Below are the code and all the weights of a small trained network. Each question names an input and a target symbol and asks about switching units off, where a switched-off unit gives its printed mean instead of its output.

import numpy as np


def w(rows, s, z=0):
    codes = np.array(rows[::2]) - 128.0
    scale = np.full(codes.shape[1], s)
    scale[-1] = z or s
    return codes * scale


def norm(h):
    return h / np.sqrt((h * h).mean(-1, keepdims=True) + 1e-5)


def f(y):
    return y / 2 * (1 + np.tanh(0.7978845608 * (y + 0.044715 * y**3)))


def softmax(a):
    e = np.exp(a - a.max(-1, keepdims=True))
    return e / e.sum(-1, keepdims=True)


def log_softmax(a):
    a = a - a.max(-1, keepdims=True)
    return a - np.log(np.exp(a).sum(-1, keepdims=True))


def net(x, mask):
    ids = ['ΔΞΦαγζημσ'.index(c) for c in x.split()]
    T = len(ids)
    res = E[ids] + P[:T]
    u = 0
    for l in range(2):
        r = norm(res)
        for j in range(2):
            rows = slice(3 * j, 3 * j + 3)
            q, k, v = (r @ M[l][rows].T for M in (Q, K, V))
            z = softmax(np.where(np.tri(T) > 0, q @ k.T / 3**0.5, -1e9)) @ v
            o = O[l][rows]
            res = res + np.where(mask[u + j], z, o[:, -1]) @ o[:, :-1]
        u += 2
        y = f(norm(res) @ A[l][:, :-1].T + A[l][:, -1])
        res = res + np.where(mask[u : u + 12], y, B[l][:, -1]) @ B[l][:, :-1]
        u += 12
    return log_softmax(norm(res)[-1] @ U[:, :-1].T + U[:, -1])


Q, K, V, O, A, B = {}, {}, {}, {}, {}, {}
E = w([
[215,170,132],'Δ',
[84,118,45],'Ξ',
[197,100,141],'Φ',
[211,107,84],'α',
[180,136,156],'γ',
[59,137,7],'ζ',
[178,85,148],'η',
[173,75,164],'μ',
[81,206,102],'σ',
],0.017)
P = w([
[161,47,12],'0',
[31,105,226],'1',
[240,143,121],'2',
[29,113,226],'3',
[232,95,119],'4',
[33,116,227],'5',
[244,91,125],'6',
[34,120,226],'7',
[242,76,128],'8',
[37,118,225],'9',
[247,72,129],'10',
[39,137,228],'11',
[254,62,117],'12',
[39,114,232],'13',
],0.0058)
Q[0] = w([
[97,156,128],'L0H0',
[102,129,117],'L0H0',
[61,103,83],'L0H0',
[249,127,79],'L0H1',
[84,38,112],'L0H1',
[148,200,131],'L0H1',
],0.012)
K[0] = w([
[190,102,129],'L0H0',
[2,96,65],'L0H0',
[121,108,175],'L0H0',
[47,190,122],'L0H1',
[67,247,3],'L0H1',
[197,18,51],'L0H1',
],0.0072)
V[0] = w([
[74,196,125],'L0H0',
[10,130,209],'L0H0',
[53,140,111],'L0H0',
[161,138,104],'L0H1',
[135,255,98],'L0H1',
[135,50,145],'L0H1',
],0.0086)
O[0] = w([
[46,165,50,111],'L0H0',
[146,172,186,2],'L0H0',
[159,157,139,92],'L0H0',
[110,127,102,160],'L0H1',
[112,254,123,153],'L0H1',
[106,96,96,120],'L0H1',
],0.005,0.0023)
A[0] = w([
[35,145,254,183],'L0N0',
[89,101,164,69],'L0N1',
[158,133,96,49],'L0N2',
[187,76,81,179],'L0N3',
[84,59,80,185],'L0N4',
[181,65,180,255],'L0N5',
[185,68,40,58],'L0N6',
[117,88,125,108],'L0N7',
[148,216,92,193],'L0N8',
[190,208,113,151],'L0N9',
[143,103,205,163],'L0N10',
[149,194,103,126],'L0N11',
],0.0097,0.0034)
B[0] = w([
[2,75,153,215],'L0N0',
[109,78,134,120],'L0N1',
[48,69,63,121],'L0N2',
[98,128,208,196],'L0N3',
[176,206,108,179],'L0N4',
[163,165,160,253],'L0N5',
[113,109,67,170],'L0N6',
[160,140,105,123],'L0N7',
[94,125,159,209],'L0N8',
[171,129,137,181],'L0N9',
[87,209,100,185],'L0N10',
[131,59,157,159],'L0N11',
],0.0064,0.0051)
Q[1] = w([
[168,102,1],'L1H0',
[131,141,161],'L1H0',
[148,52,168],'L1H0',
[107,59,89],'L1H1',
[117,150,49],'L1H1',
[191,120,105],'L1H1',
],0.015)
K[1] = w([
[4,87,31],'L1H0',
[151,248,83],'L1H0',
[179,151,66],'L1H0',
[133,118,112],'L1H1',
[18,135,2],'L1H1',
[180,213,38],'L1H1',
],0.0096)
V[1] = w([
[143,116,175],'L1H0',
[80,126,133],'L1H0',
[142,182,61],'L1H0',
[164,60,131],'L1H1',
[23,26,95],'L1H1',
[60,175,1],'L1H1',
],0.0078)
O[1] = w([
[85,101,85,166],'L1H0',
[133,178,95,85],'L1H0',
[188,44,9,149],'L1H0',
[74,253,126,45],'L1H1',
[74,157,95,9],'L1H1',
[132,209,236,162],'L1H1',
],0.0038,0.0015)
A[1] = w([
[55,38,112,142],'L1N0',
[160,216,97,115],'L1N1',
[165,95,163,135],'L1N2',
[116,97,156,1],'L1N3',
[178,138,115,191],'L1N4',
[128,108,54,203],'L1N5',
[106,147,99,122],'L1N6',
[100,147,159,180],'L1N7',
[73,34,131,184],'L1N8',
[83,136,5,62],'L1N9',
[120,220,69,78],'L1N10',
[168,107,62,41],'L1N11',
],0.014,0.0031)
B[1] = w([
[204,199,160,217],'L1N0',
[206,172,142,239],'L1N1',
[51,96,146,198],'L1N2',
[140,105,155,116],'L1N3',
[86,233,28,202],'L1N4',
[121,118,196,162],'L1N5',
[116,180,160,160],'L1N6',
[130,80,90,210],'L1N7',
[131,254,167,211],'L1N8',
[111,87,228,223],'L1N9',
[182,122,151,255],'L1N10',
[68,107,60,142],'L1N11',
],0.0069,0.0044)
U = w([
[189,250,124,33],'Δ',
[194,38,164,94],'Ξ',
[71,29,207,94],'Φ',
[56,118,80,241],'α',
[100,94,108,86],'γ',
[104,105,117,60],'ζ',
[130,92,122,91],'η',
[109,110,125,49],'μ',
[24,215,118,255],'σ',
],0.016,0.0046)

Each question gives the input, a string of symbols that net reads in full, and the target symbol t.
The units are the heads (3 rows each of Q, K, V and O) and the neurons (one row each of A and B). Each row of codes is followed by its name. A weight is (code - 128) times the scale printed after its matrix; where a second scale follows, it is the last column's (O, A, B and U).
mask holds one flag per unit, layer by layer, with each layer's heads first. A switched-off unit (its flag False) gives its mean, the last column of its rows in O or B, instead of its output. The means were averaged over made-up inputs and are rounded, as every weight is.
A unit's drop is (log p(t) with every unit on - log p(t) with that unit switched off) / (log p(t) with every unit on - log p(t) with every unit switched off).
most important unit: the unit with the biggest drop
top k neurons: the k neurons with the biggest drops, biggest first
k most important neurons of layer l: the k neurons of layer l with the biggest drops, biggest first
which heads matter: for each layer, one digit per head in row order, 1 if its drop is at least 0.15 and else 0, layers parted by /
drop of u: that unit's drop, to one decimal
input Δ σ μ Δ σ σ ζ, target Δ: top 2 neurons => (L0N0; L1N1)
input Δ ζ ζ Φ, target Φ: which heads matter => 00 / 01
input Δ Δ σ Δ μ α, target α: top 3 neurons => (L0N0; L0N9; L1N1)
input Φ σ Φ μ Φ μ μ Ξ, target Φ: 2 most important neurons of layer 0 => (L0N5; L0N4)
input μ σ σ ζ Δ α μ Φ, target Φ: top 3 neurons => (L0N4; L1N8; L0N0)
input Φ σ Φ Ξ σ Ξ μ Δ σ μ σ η ζ, target Δ: which heads matter => 01 / 11
input Ξ γ Φ Ξ Φ σ μ μ σ Φ η, target Δ: which heads matter => 01 / 00
input η Φ α ζ Δ ζ σ σ Ξ γ, target σ: which heads matter => 00 / 01
input η η σ Δ α Φ σ σ σ μ ζ η, target σ: top 2 neurons => (L0N0; L0N10)
input γ σ σ Ξ Φ, target Δ: 2 most important neurons of layer 1 => (L1N4; L1N7)
input σ Φ γ ζ Φ Φ μ σ Ξ, target Δ: 3 most important neurons of layer 1 => (L1N1; L1N2; L1N6)
input σ α σ μ, target σ: which heads matter => 01 / 00
input σ σ ζ μ, target σ: most important unit => L0N0
input σ Φ μ, target Δ: which heads matter => 01 / 00
input μ ζ μ σ σ ζ ζ ζ Φ σ Ξ, target Δ: top 3 neurons => (L0N0; L0N4; L1N1)
input Δ Δ Δ Ξ, target Φ: top 2 neurons => (L1N9; L1N4)
input σ μ σ ζ μ η, target σ: top 3 neurons => (L0N0; L1N8; L0N10)
input μ μ Φ Φ η Δ ζ Ξ μ ζ Ξ, target Ξ: top 3 neurons => (L1N9; L0N6; L0N5)
input σ ζ μ σ σ Φ Δ Φ σ μ μ, target Δ: top 3 neurons => (L0N0; L1N4; L0N10)
input μ Δ α σ α σ μ μ Δ ζ Δ α, target α: top 2 neurons => (L0N0; L1N4)
input μ Δ Ξ, target Ξ: 4 most important neurons of layer 1 => (L1N9; L1N10; L1N8; L1N5)
input σ σ Φ σ σ Φ Φ, target Δ: drop of L1N0 => -0.1
input η σ Ξ Δ Φ μ σ σ η, target Δ: drop of L0N1 => 0.0
input γ ζ Δ σ σ γ, target σ: drop of L0N0 => 1.8
